Below is a small trained network, with its code and all its weights. Each question gives an input and a class and asks what happens when units are switched off, that is, made to give their printed mean instead of their output.

import numpy as np


def w(rows, s, z=0):
    codes = np.array(rows[::2]) - 128.0
    scale = np.full(codes.shape[1], s)
    scale[-1] = z or s
    return codes * scale


def norm(h):
    return h / np.sqrt((h * h).mean(-1, keepdims=True) + 1e-5)


def f(y):
    return np.maximum(y, 0)


def log_softmax(a):
    a = a - a.max(-1, keepdims=True)
    return a - np.log(np.exp(a).sum(-1, keepdims=True))


def net(x, mask):
    res = np.array(x, float).reshape(1, 6) / 4 @ E
    u = 0
    for l in range(3):
        y = f(norm(res) @ A[l][:, :-1].T + A[l][:, -1])
        res = res + np.where(mask[u : u + 4], y, B[l][:, -1]) @ B[l][:, :-1]
        u += 4
    return log_softmax(norm(res)[-1] @ U[:, :-1].T + U[:, -1])


A, B = {}, {}
E = w([
[57,177,117,132,139,123,151,3,206],'x0',
[177,118,157,115,82,69,195,122,133],'x1',
[214,157,110,45,118,175,91,70,97],'x2',
[89,124,238,111,171,122,156,85,39],'x3',
[144,30,119,124,168,136,136,102,152],'x4',
[129,127,143,132,129,133,122,129,135],'x5',
],0.005)
A[0] = w([
[132,2,95,104,139,102,131,95,155,38],'L0N1',
[89,163,113,113,125,130,140,88,157,253],'L0N2',
[169,98,161,122,144,112,91,196,130,144],'L0N3',
[210,107,179,90,36,38,255,117,171,10],'L0N4',
],0.0062,0.0042)
B[0] = w([
[203,164,230,147,194,207,167,131,155,180],'L0N1',
[182,34,129,161,67,145,135,164,71,254],'L0N2',
[140,65,98,145,92,209,197,89,93,210],'L0N3',
[32,160,41,160,228,208,2,138,95,213],'L0N4',
],0.0058,0.0048)
A[1] = w([
[80,167,108,134,141,131,152,34,181,37],'L1N1',
[109,127,129,144,90,145,174,66,161,68],'L1N2',
[133,81,130,115,124,176,137,145,97,254],'L1N3',
[93,255,134,122,36,124,135,172,101,108],'L1N4',
],0.0076,0.0043)
B[1] = w([
[124,73,170,146,47,189,60,181,7,146],'L1N1',
[136,80,121,132,59,147,139,144,29,148],'L1N2',
[118,238,116,176,116,26,107,89,140,255],'L1N3',
[207,38,169,153,253,160,164,64,188,167],'L1N4',
],0.0056,0.0086)
A[2] = w([
[178,124,139,128,126,122,126,237,66,45],'L2N1',
[177,156,160,35,124,133,111,111,115,13],'L2N2',
[32,75,178,160,121,112,183,200,183,85],'L2N3',
[169,139,115,3,97,164,95,68,111,1],'L2N4',
],0.0069,0.0016)
B[2] = w([
[64,70,138,100,69,186,120,26,153,215],'L2N1',
[86,112,131,133,128,105,180,159,175,178],'L2N2',
[160,186,100,1,128,140,140,145,132,251],'L2N3',
[48,131,132,107,142,112,188,225,146,216],'L2N4',
],0.008,0.0033)
U = w([
[107,48,132,123,5,174,131,107,75,114],'0',
[147,136,127,126,114,81,132,131,138,255],'1',
[83,157,103,45,142,110,195,209,162,88],'2',
[76,141,101,155,179,164,31,136,111,105],'3',
[198,85,179,147,205,193,166,108,168,89],'4',
[139,170,106,162,125,82,141,111,119,151],'5',
[183,134,174,143,97,10,45,161,143,12],'6',
],0.011,0.0095)

Each question gives the input, the list of numbers given to net, and the class t.
The units are the neurons (one row each of A and B). Each row of codes is followed by its name. A weight is (code - 128) times the scale printed after its matrix; where a second scale follows, it is the last column's (A, B and U).
mask holds one flag per neuron, layer by layer. A switched-off neuron (its flag False) gives its mean, the last column of its row in B, instead of its output. The means were averaged over made-up inputs and are rounded, as every weight is.
A unit's drop is (log p(t) with every unit on - log p(t) with that unit switched off) / (log p(t) with every unit on - log p(t) with every unit switched off).
The circuit of an input: a set's keep is (log p(t) with only the set's units on - log p(t) with every unit switched off) / (log p(t) with every unit on - log p(t) with every unit switched off). Starting from all 12 units, units are removed one at a time, each time the one whose removal leaves the highest keep (on an exact tie, the one counted first), for as long as the keep stays at least 0.8.
circuit, biggest first: the units of the circuit, biggest drop first
most important unit: the unit with the biggest drop
k most important neurons: the k neurons with the biggest drops, biggest first
k most important neurons of layer l: the k neurons of layer l with the biggest drops, biggest first
drop of u: that unit's drop, to one decimal
input [-4,-4,-7,-5,7,4], class 2: most important unit	L2N3
input [-6,-6,6,-4,-8,-3], class 4: 3 most important neurons	[L1N4 L0N2 L0N4]
input [-4,-7,7,3,-8,-3], class 4: circuit, biggest first	[L1N4 L0N4]
input [-6,-2,4,4,-7,3], class 4: 2 most important neurons	[L1N4 L0N2]
input [0,4,-4,0,-8,-1], class 4: 2 most important neurons	[L1N4 L1N3]
input [5,-8,8,3,-8,-5], class 2: circuit, biggest first	[L2N4 L0N4]
input [-6,-8,-8,3,6,1], class 2: circuit, biggest first	[L2N3 L0N4]
input [5,7,7,-4,1,4], class 2: 3 most important neurons	[L2N4 L1N3 L0N3]
input [6,1,-4,-4,-3,-5], class 0: 2 most important neurons of layer 1	[L1N2 L1N3]
input [8,5,-6,-5,5,6], class 0: 3 most important neurons	[L1N1 L1N2 L1N3]
input [7,7,3,7,-4,-1], class 0: 2 most important neurons of layer 1	[L1N1 L1N3]
input [-7,-7,-6,-1,-7,6], class 0: 3 most important neurons	[L2N1 L0N4 L0N3]
input [6,-1,8,1,7,5], class 2: circuit, biggest first	[L2N4 L1N4]
input [-7,-6,-7,-6,0,5], class 0: circuit, biggest first	[L2N1]
input [4,4,8,-2,-8,-5], class 2: 3 most important neurons	[L2N4 L1N3 L2N2]
input [-3,1,-2,2,0,-5], class 5: 2 most important neurons of layer 0	[L0N2 L0N3]
input [7,8,8,-1,-8,7], class 2: 4 most important neurons	[L2N4 L1N3 L2N2 L0N3]
input [-8,-6,4,-1,-8,-6], class 0: 2 most important neurons	[L2N1 L0N4]
input [-1,1,7,4,-7,7], class 2: 3 most important neurons of layer 2	[L2N4 L2N2 L2N1]
input [1,8,-6,0,1,8], class 3: most important neuron	[L0N4]
input [-6,-5,-4,0,2,-6], class 0: 4 most important neurons	[L2N1 L0N4 L0N3 L1N4]
input [-4,-6,2,2,-8,6], class 4: 3 most important neurons	[L1N4 L0N4 L0N2]
input [6,7,6,-6,-4,5], class 3: 2 most important neurons of layer 1	[L1N1 L1N4]
input [-3,0,2,0,-6,-6], class 4: 2 most important neurons	[L1N4 L0N2]
input [0,-4,-7,4,5,-4], class 2: 3 most important neurons	[L2N3 L0N4 L1N4]
input [6,1,1,0,-4,2], class 0: 2 most important neurons	[L1N2 L1N3]
input [-4,5,-6,-4,3,5], class 2: circuit, biggest first	[L2N3]
input [6,7,3,-6,6,1], class 3: 2 most important neurons of layer 1	[L1N4 L1N1]
input [4,6,2,2,2,0], class 3: drop of L0N4	1.1
